Below are the code and all the weights of a small trained network. Each question names an input and a target symbol and asks about switching units off, where a switched-off unit gives its printed mean instead of its output.

import numpy as np


def w(rows, s, z=0):
    codes = np.array(rows[::2]) - 128.0
    scale = np.full(codes.shape[1], s)
    scale[-1] = z or s
    return codes * scale


def f(y):
    return y / 2 * (1 + np.tanh(0.7978845608 * (y + 0.044715 * y**3)))


def softmax(a):
    e = np.exp(a - a.max(-1, keepdims=True))
    return e / e.sum(-1, keepdims=True)


def log_softmax(a):
    a = a - a.max(-1, keepdims=True)
    return a - np.log(np.exp(a).sum(-1, keepdims=True))


def net(x, mask):
    ids = ['βγδεζηθλμπστψω'.index(c) for c in x.split()]
    T = len(ids)
    res = E[ids] + P[:T]
    u = 0
    for l in range(3):
        q, k, v = (res @ M[l].T for M in (Q, K, V))
        z = softmax(np.where(np.tri(T) > 0, q @ k.T / 3**0.5, -1e9)) @ v
        res = res + np.where(mask[u], z, O[l][:, -1]) @ O[l][:, :-1]
        u += 1
        y = f(res @ A[l][:, :-1].T + A[l][:, -1])
        res = res + np.where(mask[u : u + 4], y, B[l][:, -1]) @ B[l][:, :-1]
        u += 4
    return log_softmax(res[-1] @ U[:, :-1].T + U[:, -1])


Q, K, V, O, A, B = {}, {}, {}, {}, {}, {}
E = w([
[57,199,145,133,88,161,171,87],'β',
[146,86,153,158,174,55,103,157],'γ',
[184,170,160,93,109,82,73,156],'δ',
[252,88,212,111,168,36,99,192],'ε',
[98,235,131,150,27,43,136,135],'ζ',
[131,89,191,62,132,55,134,187],'η',
[128,108,22,165,101,184,90,105],'θ',
[204,111,220,196,150,153,166,143],'λ',
[102,102,220,60,80,195,128,130],'μ',
[179,135,127,159,108,57,200,158],'π',
[62,105,190,124,146,140,75,156],'σ',
[215,128,80,202,33,180,30,97],'τ',
[127,132,101,187,159,125,122,249],'ψ',
[47,51,80,74,65,225,73,71],'ω',
],0.014)
P = w([
[127,139,149,43,196,105,143,159],'0',
[95,94,166,157,193,157,135,128],'1',
[138,102,134,131,99,130,97,196],'2',
[113,117,163,220,112,193,110,66],'3',
[97,63,106,165,121,228,153,167],'4',
[102,132,137,111,73,253,150,216],'5',
[144,118,150,112,116,191,116,179],'6',
[108,159,155,176,85,223,100,96],'7',
[95,73,90,147,141,206,154,145],'8',
[103,200,179,141,131,105,93,59],'9',
],0.0061)
Q[0] = w([
[195,81,129,113,133,74,226,233],'L0H0',
[137,185,18,144,62,128,79,42],'L0H0',
[130,234,118,46,253,110,76,124],'L0H0',
],0.0042)
K[0] = w([
[157,140,103,117,101,219,148,108],'L0H0',
[147,140,137,81,166,94,150,146],'L0H0',
[253,72,186,29,183,171,204,121],'L0H0',
],0.0047)
V[0] = w([
[138,213,116,212,73,147,254,242],'L0H0',
[138,27,157,101,108,142,151,109],'L0H0',
[128,65,106,169,56,50,149,75],'L0H0',
],0.006)
O[0] = w([
[161,161,63,102,247,255,219,82,111],'L0H0',
[95,83,154,120,91,213,169,154,254],'L0H0',
[240,244,91,74,19,137,179,96,33],'L0H0',
],0.0068,0.0013)
A[0] = w([
[192,124,148,162,72,139,4,172,104],'L0N0',
[1,112,200,48,167,121,143,172,52],'L0N1',
[185,171,154,209,101,86,167,107,191],'L0N2',
[73,117,121,153,128,132,115,159,1],'L0N3',
],0.0056,0.0033)
B[0] = w([
[101,3,253,157,132,206,118,119,252],'L0N0',
[169,142,224,201,145,158,107,16,241],'L0N1',
[165,127,66,106,53,94,236,202,204],'L0N2',
[206,132,116,163,90,207,114,111,97],'L0N3',
],0.0058,0.0024)
Q[1] = w([
[118,94,183,191,87,189,150,241],'L1H0',
[183,181,185,129,135,196,151,244],'L1H0',
[211,254,93,167,116,55,167,146],'L1H0',
],0.0047)
K[1] = w([
[104,136,89,82,116,254,154,177],'L1H0',
[134,90,112,163,109,213,171,200],'L1H0',
[159,169,133,183,186,89,141,130],'L1H0',
],0.0081)
V[1] = w([
[49,101,77,23,145,145,114,38],'L1H0',
[204,120,191,169,92,207,232,90],'L1H0',
[152,218,209,48,160,3,85,67],'L1H0',
],0.0051)
O[1] = w([
[84,119,137,94,42,126,99,106,132],'L1H0',
[181,90,101,99,103,73,151,10,182],'L1H0',
[99,67,113,58,116,217,162,188,3],'L1H0',
],0.013,0.0052)
A[1] = w([
[176,109,194,74,127,3,61,146,22],'L1N0',
[206,92,146,8,137,132,193,160,159],'L1N1',
[19,102,116,103,60,112,83,189,208],'L1N2',
[150,152,130,130,114,136,95,116,3],'L1N3',
],0.0061,0.0033)
B[1] = w([
[104,80,56,172,34,190,141,175,252],'L1N0',
[19,138,75,169,118,118,254,170,185],'L1N1',
[12,177,165,138,131,75,92,150,237],'L1N2',
[154,81,46,168,147,176,152,90,109],'L1N3',
],0.0063,0.0036)
Q[2] = w([
[118,62,121,223,136,166,159,230],'L2H0',
[165,56,118,150,131,3,159,148],'L2H0',
[107,179,245,184,65,141,114,65],'L2H0',
],0.0051)
K[2] = w([
[147,174,196,83,135,175,223,110],'L2H0',
[125,130,101,186,114,97,86,76],'L2H0',
[152,254,125,127,54,38,153,131],'L2H0',
],0.0072)
V[2] = w([
[127,228,182,45,33,104,254,150],'L2H0',
[190,20,108,69,17,222,79,123],'L2H0',
[89,178,78,120,116,73,152,180],'L2H0',
],0.0045)
O[2] = w([
[84,78,171,108,174,46,158,104,90],'L2H0',
[144,142,159,105,80,221,225,164,7],'L2H0',
[166,155,51,5,66,1,148,217,116],'L2H0',
],0.0083,0.0021)
A[2] = w([
[249,174,36,150,218,98,227,238,223],'L2N0',
[213,113,169,114,82,122,150,76,210],'L2N1',
[64,76,253,108,146,130,147,85,25],'L2N2',
[21,138,30,67,87,248,41,42,2],'L2N3',
],0.0047,0.00077)
B[2] = w([
[111,212,249,162,172,146,106,91,255],'L2N0',
[207,84,63,62,83,158,176,121,212],'L2N1',
[231,40,84,49,98,207,147,80,253],'L2N2',
[207,191,162,165,72,3,162,144,246],'L2N3',
],0.007,0.0037)
U = w([
[64,47,103,92,121,151,193,149,164],'β',
[174,156,184,149,201,124,14,112,250],'γ',
[147,145,54,166,92,105,57,204,50],'δ',
[111,126,252,205,19,83,122,106,156],'ε',
[70,115,193,134,147,110,197,175,2],'ζ',
[106,98,149,102,131,72,122,139,200],'η',
[175,128,107,197,95,245,132,88,76],'θ',
[205,142,178,112,161,46,193,74,72],'λ',
[80,112,128,42,128,134,126,8,99],'μ',
[152,214,160,92,148,126,146,109,99],'π',
[60,130,135,51,152,171,78,175,39],'σ',
[152,64,146,85,99,199,173,67,106],'τ',
[169,122,173,172,210,68,102,53,22],'ψ',
[96,68,254,137,166,166,61,81,202],'ω',
],0.006,0.0035)

Each question gives the input, a string of symbols that net reads in full, and the target symbol t.
The units are the heads (3 rows each of Q, K, V and O) and the neurons (one row each of A and B). Each row of codes is followed by its name. A weight is (code - 128) times the scale printed after its matrix; where a second scale follows, it is the last column's (O, A, B and U).
mask holds one flag per unit, layer by layer, with each layer's heads first. A switched-off unit (its flag False) gives its mean, the last column of its rows in O or B, instead of its output. The means were averaged over made-up inputs and are rounded, as every weight is.
A unit's drop is (log p(t) with every unit on - log p(t) with that unit switched off) / (log p(t) with every unit on - log p(t) with every unit switched off).
The circuit of an input: a set's keep is (log p(t) with only the set's units on - log p(t) with every unit switched off) / (log p(t) with every unit on - log p(t) with every unit switched off). Starting from the 12 units with the biggest drops (on a tie, the unit counted first), units are removed one at a time, each time the one whose removal leaves the highest keep (on an exact tie, the one counted first), for as long as the keep stays at least 0.8.
units of the circuit, in order: the units of the circuit, biggest drop first
most important unit: the unit with the biggest drop
top k neurons: the k neurons with the biggest drops, biggest first
top k neurons in layer l: the k neurons of layer l with the biggest drops, biggest first
input ε λ γ ε ω σ, target ε: top 2 neurons : (L1N0, L2N3)
input η λ λ, target ψ: units of the circuit, in order : (L1H0, L2H0, L0H0)
input η π ε θ ω η, target ε: most important unit : L1H0
input π π μ τ ψ, target γ: units of the circuit, in order : (L2N0, L1H0, L0N1)
input θ ω γ θ, target ε: units of the circuit, in order : (L1H0, L2N3)
input η ω τ μ ε, target θ: units of the circuit, in order : (L2H0, L1N0, L1N2)
input ζ π η ζ, target λ: units of the circuit, in order : (L0H0, L2H0, L0N2)
input π μ μ η, target τ: units of the circuit, in order : (L1H0, L0N1, L2N2, L2H0)
input ε δ ω ε β η ω θ τ, target ε: units of the circuit, in order : (L1H0, L0N0)
input σ θ ω ε, target ε: units of the circuit, in order : (L0H0, L1N0)
input γ ω δ, target ε: units of the circuit, in order : (L0N0, L0H0, L1H0)
input ε ω λ ω μ η ω σ ψ, target ε: top 2 neurons in layer 2 : (L2N2, L2N1)
input σ η ψ θ μ η θ λ λ ω, target ε: top 2 neurons : (L2N3, L1N2)
input β τ γ π σ ε γ π λ, target λ: top 3 neurons : (L0N2, L2N1, L1N0)
input δ η ε ε μ η, target τ: top neuron in layer 0 : (L0N1)
input η δ η β τ η, target θ: units of the circuit, in order : (L2H0, L1H0, L0N0, L1N2)
input γ γ λ β ε λ ζ, target λ: units of the circuit, in order : (L1H0, L0H0)
input ε σ σ, target ω: top 2 neurons : (L0N1, L0N0)
input ω σ ω β ω ω θ ω λ δ, target ε: top 3 neurons : (L0N0, L1N0, L2N2)
input ω ω ψ, target ε: most important unit : L0H0
input γ τ θ μ, target θ: top 2 neurons in layer 1 : (L1N2, L1N1)
